In the rows, 128 means zero.
Known rows:
vabi: [113 155 104 160 135 137 145 116 111 164 107 117 142 128 145 123 101 129
 149 121 146 110 133 104 138 134 162 136 114 130 148 137 130 107 145 124
 123 149 146 133 121]
dudi: [129 109 144 141 158 101 105 128 129 125 117 144 180 116 150 151 116 141
 137 119 132 143 174 128 136 114 153 137 134 129 125 120 120 159 156 113
 134 131 149 124 118]
nivik: [117 138 130 137 137 144  58 148 189  78 100 133 138  99 135 132 134 126
  91 111 125 134 136 113 198 169 135 118 116 164 174 107 114 150 130 154
 119 136 120  95 138]
setas: [117 120 141 109 113  85 145 137 126 141 128 136 154 144 142 127 127 140
 145 142 111 130 170 127 109  99 119 170 125  89  78 125 119 122 137 112
 126 131 125 145 151]
stogos: [119 165 145 170 146 156 107 152 129 118 112 153 163  97 121 129 128 148
 101 106 144 116 175 106 206 145 160 113 119 149 200 137 108 182 152 144
 133 117 158  93 132]
stasti: [114 133 130 169 155 136  73 135 143 112  93 143 169  88 145 132 110 147
 112 106 142 123 175  97 200 148 162 117 106 154 178 131 119 160 162 140
 111 144 148  88 136]
griner: [115 138 128 137 139 150  58 152 189  74  99 132 139 101 136 133 133 126
  90 108 122 130 135 114 195 168 137 123 115 160 174 105 119 149 133 155
 120 138 123  98 135]
klidras: [120 154 136 150 167 146  82 120 184  97 101 132 162 105 132 147 133 114
  74 112 133 121 137 108 209 155 151 127 117 167 171 119 123 147 130 158
 110 136 132  94 135]
padudem: [135 159  99 133 121 155 185 176 128 173 179 147 100 121 157 133 137 132
  78 177 106 191 217 130 149 113 143 240  68  32 138  71 161 141 142 132
 108  98 150 139  54]
skuvu: [121 149 113 130 113 141 119 134 154 118 114 108 109 128 137 119 123 112
 126 121 124 122  94 127 137 149 132 132 115 136 132 115 130  91 119 135
 124 146 115 143 119]
neplida: [140 122 148 120 158 103 140 105 149 129 141 122 157 145 142 158 139 102
 122 129 120 149 114 151 107 105 131 143 143 125  89 119 131 112 125 106
 126 127 126 160 113]
fivek: [126 142 140 158 168 144  74 124 186  92 100 132 157 101 136 142 133 116
  77 110 129 125 135 112 208 156 148 113 118 163 171 117 119 143 134 154
  97 138 128  93 133]
feflos: [131 116 101  88 123 120 148  90 131 124 136 103  91 142 112 110 137 118
 147 133 120 127  84 130  66 111 101 134 146 124  92 132 142 107 104 121
 138 124 131 142 130]
grotrun: [120 172 117 141 136 140 172 116 100 161 132 134 140 133 112 116 127 139
 134 120 152 110 144 107 134 120 146 138 138 128 160 154 122 153 131 127
 152 113 169 122 123]
drebreges: [128 105 142 111 156 130 137  99 117 137 147 128 145 136 140 166 135 115
 117 146 127 153 107 144 113 119 127 123 154 133  85 142 142 115 117 128
 120 137 101 148 108]
neflope: [117 133 129 170 152 139  76 134 145 110  95 144 166  90 144 131 112 148
 109 106 141 120 174  96 197 147 161 116 109 149 180 129 119 156 160 142
 116 141 151  85 138]
dutras: [120  92 138 101 115  94 136 131 117 149 156 117 130 167 142 129 130 109
 178 138 114 154  95 149  92 131 127 119 157 139  91 123 128 130 140  94
 127 138 116 148 108]
breskubrom: [138 160 158 129 143 144 160 120 126 132 152 138 142 131 124 149 153 117
  95 131 126 139 112 139 138 125 128 117 155 134 125 147 127 133 116 127
 139 113 124 148 116]

Facts:
babras: pebras digim; skuzi 603; lugim guski dogam; mapupek d
bebram: pebras vidren; skuzi 253; lugim drogor flegas; mapupek a
betradrek: pebras zufe; skuzi 62; mapupek a
biri: pebras kezok; skuzi 62; mapupek f
bograr: pebras notrol; skuzi 603; pulofol natu; mapupek d
breskubrom: pebras vevis; skuzi 62; pulofol drefe zozes; lugim dodruk; mapupek c
broses: pebras gester; skuzi 758; pulofol gester flatrim mede; mapupek b
brovin: pebras moster; skuzi 62; lugim skupar neplida; mapupek a
buso: pebras ruros; skuzi 758; pulofol vidren; mapupek f
butek: pebras dramo; skuzi 253; pulofol vitran meskon; lugim padudem; mapupek c
dasur: pebras flofamol; skuzi 62; pulofol lofes stekevo klofli; lugim zuke neplida; mapupek f
dodruk: pebras ruros; skuzi 758; mapupek d
dogam: pebras zuke; skuzi 62; lugim zuke neplida; mapupek e
dotruklis: pebras fliflen; skuzi 253; pulofol flibim skamo vapak; mapupek a
dragrak: pebras loka; skuzi 603; mapupek c
draklason: pebras ruros; skuzi 758; mapupek a
dramo: pulofol flutrin; lugim fliplu flipum
drebreges: pebras zuke; skuzi 62; lugim stekevo nogis; mapupek b
drefe: pebras pluska; skuzi 758; mapupek b
drikla: pebras britru; skuzi 253; lugim biri; mapupek c
drogor: pebras dutras; skuzi 62; mapupek b
dudi: pebras neklis; skuzi 253; lugim skupar; mapupek e
dudru: pebras dutras; skuzi 62; lugim paplis flutrin stolin; mapupek b
dugul: pebras natu; skuzi 253; mapupek a
dutras: lugim drogor zuke pokle
februn: pebras dramo; skuzi 603; mapupek c
feflos: pebras kezok; skuzi 603; mapupek f
feskom: pebras flipum; skuzi 758; mapupek c
fivar: pebras pluska; skuzi 253; mapupek a
fivek: pebras kezok; skuzi 62; mapupek a
flatrim: pebras trodan; skuzi 758; lugim setas dudi pokle dogam; mapupek d
flavuk: pebras flibim; skuzi 253; lugim guski; mapupek a
flegas: pebras zibri; skuzi 253; lugim drogor; mapupek d
flelun: pulofol fliflen; lugim setas flatrim stolin
flidrul: pebras trodan; skuzi 253; mapupek d
fligras: pulofol skamo robuk
fliplu: pebras ruros; skuzi 758; pulofol guski trudrim; mapupek f
flipum: lugim dudi votuk
flobruk: pebras trodan; skuzi 758; lugim zibri; mapupek c
flofamol: pulofol tretram
flupli: pebras fliflen; skuzi 62; mapupek a
flutrin: pebras notrol; skuzi 603; lugim biri; mapupek e
fodri: pebras loka; skuzi 603; mapupek a
gester: lugim padudem zuke
graskel: pebras stadro; skuzi 253; lugim zozes; mapupek a
graza: pebras flipum; skuzi 603; pulofol lofes; mapupek b
griner: pebras vidren; skuzi 603; mapupek a
gripak: pebras fliflen; skuzi 62; pulofol fivek; mapupek a
grodostin: pebras zuke; skuzi 253; mapupek e
grosi: pebras ruros; skuzi 758; pulofol vidren drebreges zifibem; mapupek a
grotrun: pebras zibri; skuzi 253; pulofol flibim vabi; mapupek c
gura: pebras stumi; skuzi 603; pulofol vidren biri truklik; mapupek a
guski: pebras zibri; skuzi 603; mapupek b
gutrakli: pebras vidren; skuzi 758; lugim biri padudem; mapupek b
klaplik: pebras loka; skuzi 603; pulofol sema; mapupek c
klidras: pebras zibri; skuzi 62; mapupek a
kloto: pebras dramo; skuzi 603; mapupek b
kluklo: pebras dramo; skuzi 603; lugim votuk; mapupek c
kure: pebras skepo; skuzi 253; mapupek f
kuvogel: pulofol sema votuk meskon
kuvom: pebras stadro; skuzi 62; pulofol votuk sibrom; mapupek a
lilo: pebras sanim; skuzi 603; pulofol grodostin; mapupek d
lobrek: pebras flipum; skuzi 758; lugim dutras; mapupek e
lofes: pebras miskas; skuzi 758; mapupek b
loka: lugim flegas
mamem: pebras pluska; skuzi 603; mapupek b
mamir: pebras natu; skuzi 758; mapupek c
maskel: pebras ruros; skuzi 758; pulofol stadal meskon; mapupek f
mede: pebras zibri; skuzi 253; lugim padudem stedin nizi; mapupek d
meskon: pebras nese; skuzi 603; mapupek d
mesto: pebras sanim; skuzi 603; mapupek f
miskas: pulofol brovin vugi stedin; lugim zibri
moster: pulofol flidrul flibim zozes dogam tepus
motek: pebras zufe; skuzi 758; pulofol gester truklik notrol vupivon meskon; mapupek b
mutok: pebras dramo; skuzi 603; pulofol skepo drefe mamir nesomis; mapupek a
neflope: pebras stumi; skuzi 253; mapupek a
neplida: pebras fliflen; skuzi 62; lugim stekevo zuke; mapupek b
nesomis: pebras klofli; skuzi 253; mapupek c
nivik: pebras fligras; skuzi 603; mapupek a
nizi: pebras vidren; skuzi 62; lugim zibri graskel; mapupek b
nogis: pebras vidren; skuzi 758; lugim padudem; mapupek b
notrar: pebras zuke; skuzi 603; mapupek a
padudem: pebras trodan; skuzi 758; pulofol vitran; lugim drogor flegas; mapupek d
paplis: pulofol flibim skuvu neklis februn flupli; lugim fivar skize
plazes: pebras vevis; skuzi 603; mapupek c
plete: pebras zufe; skuzi 758; lugim flavuk pokle; mapupek b
pluska: pulofol baden grodostin sakul
pluski: pebras skepo; skuzi 62; pulofol skepo; lugim skize; mapupek f
pluzik: pebras pluska; skuzi 758; pulofol trodan vitran; mapupek a
pokle: pebras loka; skuzi 603; lugim dodruk drogor; mapupek b
rebos: pebras natu; skuzi 253; mapupek a
robuk: pebras dutras; skuzi 253; lugim flibim pluski; mapupek f
ruflor: pebras flelun; skuzi 603; pulofol biri dudru loka skupar; lugim stodom; mapupek f
ruros: pulofol truklik klofli plazes; lugim skamo neplida
sakul: pebras klofli; skuzi 62; lugim dasur flipum; mapupek c
sanim: pulofol vitran skize; lugim feskom
sema: pebras skepo; skuzi 253; mapupek f
senes: pebras paplis; skuzi 603; pulofol dudru skudrel; mapupek b
seskem: pebras notrol; skuzi 603; pulofol dudru dragrak stumi kluklo nizi; mapupek b
setas: pebras fosogril; skuzi 758; lugim flegas; mapupek b
sibrom: pebras ruros; skuzi 253; mapupek e
skagek: pebras britru; skuzi 758; pulofol stadro neplida gutrakli; mapupek e
skamo: pebras neklis; skuzi 758; lugim biri; mapupek d
skemorus: pebras natu; skuzi 758; pulofol griner nesomis; mapupek d
sketrok: pebras ruros; skuzi 603; mapupek a
skize: pebras dramo; skuzi 62; lugim zibri dutras; mapupek c
skudrel: pebras neklis; skuzi 253; mapupek d
skupar: pebras skepo; skuzi 603; mapupek d
skuvu: pebras flofamol; skuzi 603; mapupek d
sorim: pebras trodan; skuzi 253; pulofol guski neflope; mapupek b
stadal: pebras moster; skuzi 603; lugim padudem guski flipum; mapupek a
stadro: lugim klaplik
stasti: pebras flelun; skuzi 253; mapupek a
stedin: pebras didam; skuzi 62; mapupek a
stekevo: pebras baden; skuzi 603; lugim skupar pokle; mapupek a
stibibre: pebras trodan; skuzi 253; mapupek b
stibra: pebras natu; skuzi 253; pulofol flatrim neflope stodom kure nizi babras gutrakli; mapupek e
stodom: pebras zoklik; skuzi 603; mapupek b
stogos: pebras drobrem; skuzi 253; pulofol vupivon sakul; mapupek a
stolin: pebras dramo; skuzi 603; pulofol draklason; lugim flatrim; mapupek c
stostulel: pebras ruros; skuzi 758; pulofol vitran loka fliflen; mapupek c
stovar: pebras sanim; skuzi 603; lugim flavuk maskel; mapupek d
stumi: lugim stadal zozes stedin bebram
suplum: pebras baden; skuzi 62; mapupek b
tebrem: pebras stadro; skuzi 603; lugim setas; mapupek a
tepus: pebras dutras; skuzi 758; mapupek e
toruk: pebras flelun; skuzi 758; pulofol setas didam stodom stadro skize; mapupek a
traklar: pebras drobrem; skuzi 758; mapupek b
tretram: pebras notrol; skuzi 253; mapupek f
trino: pebras pluska; skuzi 758; pulofol notrar zuke; mapupek d
trodan: lugim klofli flegas
trudrim: pebras loka; skuzi 62; mapupek c
truklik: pebras gester; skuzi 603; mapupek a
vabi: pebras flibim; skuzi 253; mapupek d
vapak: pebras zufe; skuzi 62; mapupek c
vevis: pulofol klidras; lugim drogor skupar
vitran: pebras natu; skuzi 253; mapupek b
votuk: pebras bobe; skuzi 758; lugim biri; mapupek c
vovik: pebras drobrem; skuzi 603; mapupek a
vozus: pebras paplis; skuzi 603; pulofol vabi klidras sakul; mapupek b
vugi: pebras zibri; skuzi 253; mapupek a
vupivon: pebras zoklik; skuzi 603; mapupek a
vure: pebras loka; skuzi 603; lugim nogis nizi; mapupek c
zagra: pebras vevis; skuzi 253; pulofol kure plazes tretram; mapupek d
zavek: pebras drobrem; skuzi 603; mapupek b
zemis: pebras baden; skuzi 62; pulofol nivik; lugim zibri fliplu; mapupek c
zifibem: pebras trodan; skuzi 758; mapupek b
zoklik: lugim drogor
zozes: pebras notrol; skuzi 603; lugim brovin; mapupek f
zuke: lugim bebram tebrem

Rows:
No name comes twice in this set of rows, the named rows included.
[128 169 119 102 118 140 169 125 136 129 146 120 104 151  99 116 150 122
 124 130 129 118  97 128 107 134 108 132 157 135 145 140 118 138  98 131
 162 100 138 136 136] | vozus
[117 134 152 167 162 121  78 148 153 106  97 154 190  92 161 144 115 150
 109 104 133 140 182 110 190 144 169 128 116 141 163 115 113 162 172 122
 122 147 147 112 126] | flavuk
[121 103 128 105 140 127  87 141 160  95 130 129 137 133 130 147 135 119
 114 127 125 141 126 141 142 142 121 135 130 148 136 110 119 150 122 139
 129 123 114 107 122] | flutrin
[160 122 145 138 156  73 144 121 172 118 137 106 165 156 143 144 148  89
 136 111 112 131 126 156 104  90 131 157 128 117  91  87 125 106 125  96
 128 110 145 163 111] | drogor
[133 120 135  98 131 105 126 135 153 111 141 116 138 146 144 142 138 114
 135 125 114 151 117 149  95 116 119 157 143 118  90 106 127 115 120 111
 146 126 118 156 108] | pokle
[138 116 139 136 143 163 151 128  94 148 168 125 125 153 101 160 141  97
 113 145 146 123 115 159 151 132 118 108 129 149 137 142 127 143 111 153
 111 100 102 106  99] | zemis
[100 144 131 131 102 115 137 156 123 156 121 136 150 147 150 135 113 131
 137 147 123 119 161 117 149 132 138 164 107  97 110 132 112 111 137 133
 113 150 102 135 144] | skamo
[130  97 126 124 101 117 126 118 111 128 138  99  93 126 129  93 145 128
 166 119 111 128  86 126  99 112 114  82 139 140  92 133 129 101 134 101
 114 135 129 141 119] | vidren
[118 133 157  81 114 148 151 131  51 117 160 130 142 136  99 128  91  97
 146 113 168 104  94 173  97 126  97 128 134 145 102 170 100 127 101 117
 183 119  94 124 104] | dramo
[115 107 126 110 114  97 136 142 113 150 139 132 147 154 136 134 121 135
 151 148 119 125 166 131 114  98 117 167 118  93  85 129 122 126 129 128
 117 128 113 128 142] | nogis

Now the same nodes, written a new way:
Known rows:
bebram: [137 151  69  87 150 110 104 148 111 138 217 161 123 105]
flidrul: [110 143  95  87 164 115 114 150 148 153 179 159 131 135]
nesomis: [110 142  95  84 161 115 113 148 146 153 180 160 130 130]
zagra: [110 151  98  84 158 114 115 147 162 152 182 158 134 126]
dugul: [111 139  85  87 154 100  88 148 118 143 198 137 122 105]
klaplik: [132 126  95  83 169 124 119 148 169 146 171 139 156 110]
graza: [131 127 100  81 171 131 135 147 182 153 160 151 161 123]
fodri: [133 114  84  84 166 111  92 148 127 138 187 121 146  90]
februn: [133 117  93  84 174 125 117 149 155 148 170 141 154 118]
brovin: [142 110  85  95 170 104 102 147 130 131 194 145 133  82]
skemorus: [127 123  99  72 149 113 126 149 169 139 180 140 159 127]
plete: [139 110  98  79 155 116 150 149 169 140 175 173 153 141]
mamir: [127 113  95  72 152 113 122 150 153 140 178 141 156 132]
ruros: [119 109 124  39 152 149 140 133 153 136 174 208 149  71]
stadro: [139 118 130  69 177 143 147 156 138 131 183 161 140 108]
gester: [144 119 129  70 176 143 150 156 139 130 186 166 140 107]
bobe: [130 123 130  61 176 149 137 156 135 139 176 144 147 111]
klofli: [131 123 130  61 175 149 137 156 135 139 177 144 148 111]

Rows:
No name comes twice in this set of rows, the named rows included.
[133 123  87  82 160 110  93 146 141 136 189 118 149  82] | gura
[111 154 101  87 161 118 131 147 174 158 172 164 137 139] | sorim
[141 114  95  92 177 120 125 147 157 144 175 165 143 110] | sakul
[133 119  98  84 177 131 133 149 167 155 158 152 158 132] | kloto
[141 119 129  68 176 143 147 156 138 131 185 164 140 108] | stumi
[142 126  94  90 172 121 127 147 170 142 178 160 147 104] | breskubrom
[139 114 132  72 177 138 148 156 141 129 183 164 137 106] | flipum
[142 114  99  95 181 125 144 147 172 147 165 179 144 122] | neplida
[150 133  76  74 145 126 150 157 163 125 196 163 155 126] | padudem
[141 114 100  94 181 125 142 147 173 148 163 177 145 123] | nizi
[110 144  99  87 165 121 128 149 160 159 170 167 134 146] | stibibre
[140 127 130  69 172 141 151 156 152 127 186 159 141 100] | flelun

